arr =
[[113 125 115 124 106 115 117 144 120 132 137 129 134 143 127]
 [119 122 127 107 133 127 142 135 150 120 146 117 131 125 132]
 [123 116 119 135 136 119 141 142 144 124 143 125 127 124 131]]
Indices start at 1.
(1, 1) = 113
(1, 8) = 144
(1, 2) = 125
(2, 5) = 133
(3, 6) = 119
(3, 15) = 131
(2, 3) = 127
(2, 13) = 131
(1, 3) = 115
(3, 1) = 123
(2, 7) = 142
(3, 14) = 124
(3, 2) = 116
(3, 3) = 119
(1, 12) = 129

M =
[[136 132 135 149 150 147 142 138 138 145 141 131 124 123 128 129]
 [123 131 124 111 109 114 121 124 123 115 118 128 140 134 135 131]
 [137 133 136 152 153 149 143 140 140 148 144 132 123 123 128 129]
 [124 131 125 113 109 114 120 124 123 115 120 131 139 138 133 132]]
Indices start at 1.
(1, 1)	136
(3, 13)	123
(4, 6)	114
(1, 14)	123
(2, 9)	123
(3, 2)	133
(4, 16)	132
(3, 10)	148
(4, 4)	113
(1, 10)	145
(2, 10)	115
(3, 16)	129
(3, 1)	137
(4, 14)	138
(4, 3)	125
(4, 10)	115
(4, 2)	131
(1, 7)	142

X =
[[143 132 107 138 123 123 134 125 125 132 127 117]
 [127 116 120 137 119 127 126 121 132 128 123 116]
 [127 116 123 135 119 130 127 118 131 130 115 113]
 [143 133 108 137 120 126 135 127 127 132 130 118]
 [143 105 124 118 140 121 107 140 146 126 129 113]
 [110 118 141 135 125 119 122 116 125 135 126 115]
 [148 124 120 138 131 132 135 120 139 153 131 126]
 [121 120 121 134 137 131 122 133 144 146 130 122]]
Rows and columns are counted from 1.
row 1 col 1 -> 143
row 5 col 10 -> 126
row 6 col 10 -> 135
row 5 col 7 -> 107
row 5 col 12 -> 113
row 8 col 4 -> 134
row 1 col 12 -> 117
row 1 col 10 -> 132
row 4 col 7 -> 135
row 2 col 11 -> 123
row 1 col 8 -> 125
row 6 col 11 -> 126
row 2 col 3 -> 120
row 1 col 3 -> 107
row 8 col 11 -> 130
row 7 col 6 -> 132
row 8 col 7 -> 122
row 7 col 3 -> 120
row 6 col 5 -> 125
row 1 col 6 -> 123
row 6 col 2 -> 118
row 2 col 12 -> 116
row 8 col 10 -> 146
row 3 col 5 -> 119
row 4 col 10 -> 132
row 4 col 4 -> 137
row 3 col 11 -> 115
row 7 col 9 -> 139
row 3 col 2 -> 116
row 8 col 5 -> 137
row 2 col 8 -> 121
row 2 col 5 -> 119

data =
[[116 136 137 116]
 [126 126 121 128]
 [128 126 124 129]
 [130 136 137 133]
 [134 124 123 133]
 [126 132 150 115]
 [131 131 124 130]
 [129 127 126 129]
 [130 130 121 133]
 [115 142 145 127]
 [131 134 128 116]]
Indices start at 1.
(1, 1) => 116
(8, 4) => 129
(10, 1) => 115
(6, 2) => 132
(5, 1) => 134
(4, 2) => 136
(11, 1) => 131
(7, 3) => 124
(10, 3) => 145
(8, 3) => 126
(9, 1) => 130
(4, 1) => 130
(11, 2) => 134
(2, 2) => 126
(1, 3) => 137
(3, 2) => 126
(9, 3) => 121
(10, 4) => 127

grid =
[[119 117 118 146 117]
 [125 107 124 139 115]
 [117 102 125 120 132]
 [120 122 130 137 147]
 [120 100 125 126 125]
 [123 102 125 132 120]
 [124 118 134 135 145]]
Rows and columns are counted from 1.
row 1 col 1	119
row 5 col 4	126
row 3 col 2	102
row 2 col 5	115
row 1 col 5	117
row 6 col 4	132
row 1 col 3	118
row 4 col 1	120
row 4 col 4	137
row 5 col 2	100
row 7 col 4	135

x =
[[130 125 131 115 130 119 116 148 123 132 125 113 135 124 135]
 [113 124 121 123 117 126 124 134 144 137 136 119 135 115 129]
 [135 132 131 122 134 117 117 136 111 137 126 113 134 123 137]
 [121 131 120 143 125 122 130 113 140 135 137 124 139 115 133]
 [134 124 135 110 130 132 123 147 118 123 120 127 120 138 125]
 [134 120 135 131 135 128 132 140 145 108 122 128 135 137 132]
 [131 134 128 134 128 136 135 111 115 128 127 143 115 136 120]
 [141 129 137 121 136 132 127 135 111 120 118 133 118 143 125]
 [132 125 130 143 133 133 139 119 142 111 126 140 130 137 127]
 [126 125 127 143 128 133 140 117 147 116 130 139 130 131 126]
 [114 121 123 114 116 130 124 142 142 134 133 122 130 120 125]
 [135 132 133 118 130 133 126 130 105 131 122 134 113 138 121]]
Rows and columns are counted from 1.
row 1 col 1 -> 130
row 8 col 8 -> 135
row 7 col 12 -> 143
row 4 col 6 -> 122
row 9 col 11 -> 126
row 12 col 1 -> 135
row 8 col 9 -> 111
row 1 col 11 -> 125
row 1 col 5 -> 130
row 1 col 3 -> 131
row 3 col 10 -> 137
row 7 col 11 -> 127
row 10 col 15 -> 126
row 7 col 1 -> 131
row 12 col 5 -> 130
row 9 col 15 -> 127
row 11 col 10 -> 134
row 2 col 3 -> 121
row 3 col 3 -> 131
row 10 col 3 -> 127
row 1 col 14 -> 124
row 8 col 15 -> 125
row 12 col 12 -> 134
row 1 col 9 -> 123
row 2 col 11 -> 136
row 5 col 2 -> 124
row 1 col 6 -> 119
row 9 col 12 -> 140
row 12 col 2 -> 132
row 3 col 15 -> 137
row 3 col 7 -> 117
row 6 col 8 -> 140
row 3 col 1 -> 135
row 9 col 9 -> 142
row 2 col 6 -> 126
row 9 col 2 -> 125
row 11 col 6 -> 130
row 2 col 14 -> 115
row 8 col 11 -> 118
